Below is a small trained network, with its code and all its weights. Each question gives an input and a target symbol and asks what happens when units are switched off, that is, made to give their printed mean instead of their output.

import numpy as np


def w(rows, s, z=0):
    codes = np.array(rows[::2]) - 128.0
    scale = np.full(codes.shape[1], s)
    scale[-1] = z or s
    return codes * scale


def f(y):
    return np.maximum(y, 0)


def softmax(a):
    e = np.exp(a - a.max(-1, keepdims=True))
    return e / e.sum(-1, keepdims=True)


def log_softmax(a):
    a = a - a.max(-1, keepdims=True)
    return a - np.log(np.exp(a).sum(-1, keepdims=True))


def net(x, mask):
    ids = ['ΓΩβσφψ'.index(c) for c in x.split()]
    T = len(ids)
    res = E[ids] + P[:T]
    r = res
    for j in range(3):
        rows = slice(4 * j, 4 * j + 4)
        q, k, v = (r @ M[0][rows].T for M in (Q, K, V))
        z = softmax(np.where(np.tri(T) > 0, q @ k.T / 4**0.5, -1e9)) @ v
        o = O[0][rows]
        res = res + np.where(mask[j], z, o[:, -1]) @ o[:, :-1]
    y = f(res @ A[0][:, :-1].T + A[0][:, -1])
    res = res + np.where(mask[3:19], y, B[0][:, -1]) @ B[0][:, :-1]
    return log_softmax(res[-1] @ U[:, :-1].T + U[:, -1])


Q, K, V, O, A, B = {}, {}, {}, {}, {}, {}
E = w([
[112,105,73,108,176,157,110],'Γ',
[106,148,120,44,175,194,189],'Ω',
[91,143,154,83,249,132,189],'β',
[169,148,87,85,123,50,131],'σ',
[133,180,57,87,132,131,159],'φ',
[137,41,122,76,96,107,132],'ψ',
],0.02)
P = w([
[76,202,66,101,54,67,197],'0',
[131,83,102,217,199,136,85],'1',
[138,88,182,154,117,135,182],'2',
[23,132,136,154,180,100,134],'3',
[181,106,142,181,201,118,82],'4',
[208,136,213,163,101,173,219],'5',
[51,69,167,24,173,132,97],'6',
[188,85,149,156,178,135,66],'7',
[152,76,106,127,161,141,196],'8',
[7,82,89,121,145,104,120],'9',
[138,127,56,74,231,175,156],'10',
[253,124,112,160,8,141,104],'11',
[82,169,163,33,183,129,103],'12',
],0.011)
Q[0] = w([
[173,123,82,98,120,148,177],'H1',
[171,148,158,111,87,153,181],'H1',
[65,106,135,121,98,100,93],'H1',
[10,136,108,78,111,102,110],'H1',
[182,132,166,178,98,151,160],'H2',
[155,64,75,140,144,99,83],'H2',
[110,111,103,35,135,86,191],'H2',
[130,133,133,110,101,103,79],'H2',
[127,112,123,155,134,127,61],'H3',
[99,178,181,158,89,152,34],'H3',
[99,100,108,95,143,105,45],'H3',
[33,137,116,86,84,88,162],'H3',
],0.012)
K[0] = w([
[109,135,82,86,148,141,152],'H1',
[142,139,177,109,85,180,128],'H1',
[129,129,114,160,69,83,89],'H1',
[140,148,53,96,70,78,142],'H1',
[177,29,149,159,143,171,98],'H2',
[158,138,121,75,126,152,103],'H2',
[112,132,95,60,62,75,208],'H2',
[160,126,117,141,120,92,145],'H2',
[198,85,185,133,159,165,133],'H3',
[175,157,147,204,107,150,175],'H3',
[169,132,103,99,88,161,142],'H3',
[122,167,153,118,76,145,248],'H3',
],0.011)
V[0] = w([
[192,170,136,223,85,52,124],'H1',
[129,229,156,132,131,142,34],'H1',
[118,175,88,112,66,91,175],'H1',
[145,117,80,78,188,163,227],'H1',
[167,127,90,79,127,37,70],'H2',
[228,90,108,79,29,47,69],'H2',
[187,78,46,145,166,12,150],'H2',
[168,184,85,178,118,192,143],'H2',
[96,160,234,111,155,169,117],'H3',
[163,180,141,116,122,85,232],'H3',
[152,202,179,104,132,7,143],'H3',
[119,2,151,208,201,123,137],'H3',
],0.0074)
O[0] = w([
[157,148,187,85,91,174,83,49],'H1',
[174,150,162,105,107,117,136,82],'H1',
[77,143,189,128,113,143,109,138],'H1',
[128,86,142,102,143,164,167,249],'H1',
[128,132,162,182,94,152,115,157],'H2',
[90,180,145,233,173,195,188,88],'H2',
[64,145,208,149,88,113,149,183],'H2',
[167,95,137,108,94,185,166,107],'H2',
[108,132,133,37,44,122,144,122],'H3',
[160,141,181,76,176,97,132,174],'H3',
[174,150,191,81,101,81,70,160],'H3',
[2,77,139,151,88,113,130,114],'H3',
],0.0084,0.013)
A[0] = w([
[161,65,125,190,43,146,66,73],'N1',
[175,84,107,166,157,151,208,58],'N2',
[55,66,123,159,88,198,109,91],'N3',
[208,121,215,142,123,183,146,84],'N4',
[98,180,132,78,105,121,203,16],'N5',
[211,250,156,87,1,116,141,42],'N6',
[116,71,181,87,48,155,64,78],'N7',
[158,108,140,187,135,138,182,102],'N8',
[124,53,64,112,168,102,158,33],'N9',
[116,58,131,109,143,105,153,125],'N10',
[136,112,206,148,147,47,199,66],'N11',
[118,89,54,193,147,117,99,122],'N12',
[86,149,188,126,147,133,87,231],'N13',
[65,177,119,70,89,126,136,75],'N14',
[120,105,120,178,59,101,190,166],'N15',
[194,136,119,98,110,171,112,2],'N16',
],0.0081,0.0044)
B[0] = w([
[114,73,73,69,100,55,226,134],'N1',
[127,254,141,140,116,57,57,197],'N2',
[187,148,118,67,118,122,91,156],'N3',
[187,197,56,130,182,177,158,161],'N4',
[106,93,172,94,42,69,88,178],'N5',
[37,102,178,128,194,193,189,151],'N6',
[118,157,118,48,140,113,106,145],'N7',
[255,124,99,77,182,118,86,168],'N8',
[107,140,149,197,104,177,61,255],'N9',
[108,198,120,100,96,136,137,245],'N10',
[50,104,159,72,72,141,131,240],'N11',
[125,187,175,86,28,176,139,165],'N12',
[78,92,161,96,160,149,90,198],'N13',
[66,126,140,185,132,53,63,162],'N14',
[143,90,127,171,166,118,158,162],'N15',
[155,134,93,155,167,87,163,132],'N16',
],0.0069,0.011)
U = w([
[51,63,62,211,254,108,150,194],'Γ',
[140,201,123,149,193,24,27,21],'Ω',
[88,202,152,167,113,180,144,3],'β',
[183,151,39,112,242,105,145,126],'σ',
[168,110,88,121,229,169,211,199],'φ',
[78,71,110,136,126,147,235,196],'ψ',
],0.0075,0.0034)

Each question gives the input, a string of symbols that net reads in full, and the target symbol t.
The units are the heads (4 rows each of Q, K, V and O) and the neurons (one row each of A and B). Each row of codes is followed by its name. A weight is (code - 128) times the scale printed after its matrix; where a second scale follows, it is the last column's (O, A, B and U).
mask holds one flag per unit, heads first, then neurons. A switched-off unit (its flag False) gives its mean, the last column of its rows in O or B, instead of its output. The means were averaged over made-up inputs and are rounded, as every weight is.
A unit's drop is (log p(t) with every unit on - log p(t) with that unit switched off) / (log p(t) with every unit on - log p(t) with every unit switched off).
The circuit of an input: a set's keep is (log p(t) with only the set's units on - log p(t) with every unit switched off) / (log p(t) with every unit on - log p(t) with every unit switched off). Starting from the 12 units with the biggest drops (on a tie, the unit counted first), units are removed one at a time, each time the one whose removal leaves the highest keep (on an exact tie, the one counted first), for as long as the keep stays at least 0.8.
circuit, biggest first: the units of the circuit, biggest drop first
unit that matters most: the unit with the biggest drop
top k neurons: the k neurons with the biggest drops, biggest first
heads that matter: for each layer, one digit per head in row order, 1 if its drop is at least 0.15 and else 0, layers parted by /
input β σ β β ψ β φ, target Ω: heads that matter -> 010
input β σ ψ β ψ β, target ψ: circuit, biggest first -> (H3 N11)
input Γ σ σ σ φ Γ Γ σ β, target β: unit that matters most -> N2
input σ β ψ, target φ: circuit, biggest first -> (N4 H3 N8 H2)
input Ω β ψ φ Ω β ψ, target σ: heads that matter -> 011
input Ω φ β φ, target σ: circuit, biggest first -> (H3 H2)
input ψ Ω β ψ β ψ β β Γ ψ β φ ψ, target Γ: circuit, biggest first -> (H2 H3)
input β Γ σ β Γ σ ψ Ω β Ω φ Ω Ω, target Ω: circuit, biggest first -> (H2 N14)
input σ σ β, target φ: circuit, biggest first -> (H3 N4 H2)
input ψ β β σ φ Ω φ, target Γ: circuit, biggest first -> (H2 N10 N12)
input φ ψ β, target σ: heads that matter -> 001
input β Γ Γ β ψ, target ψ: heads that matter -> 001
input β φ Ω Ω, target Ω: heads that matter -> 011
input σ Γ φ Ω σ Γ φ φ β Ω, target β: circuit, biggest first -> (H1)
input β β σ β Ω β σ β β β, target Ω: circuit, biggest first -> (H2 H1)
input ψ β ψ β ψ β Ω, target Γ: heads that matter -> 110
input ψ σ Ω σ, target Γ: heads that matter -> 010
input β φ β β σ β Γ, target Ω: heads that matter -> 110
input σ φ φ, target φ: heads that matter -> 101
input Ω φ σ β β β φ β, target σ: circuit, biggest first -> (H2)
input σ β φ β β β β Γ, target β: circuit, biggest first -> (N12 H3 N9)
input σ φ Ω, target φ: top 2 neurons -> (N4 N11)
input φ σ β β σ σ β φ σ φ Γ β φ, target φ: top 2 neurons -> (N6 N2)
input β β φ ψ β Ω φ β φ σ σ ψ, target φ: heads that matter -> 010
input φ β σ φ Γ σ β Γ β β β β Ω, target φ: heads that matter -> 111
input σ β σ σ Ω σ β, target β: heads that matter -> 110
input φ β φ Γ β σ β σ β Γ, target φ: heads that matter -> 111
input φ Γ ψ ψ σ σ Γ, target φ: top 2 neurons -> (N2 N9)
input σ β ψ Ω φ ψ ψ Ω ψ φ β ψ ψ, target β: circuit, biggest first -> (H2)
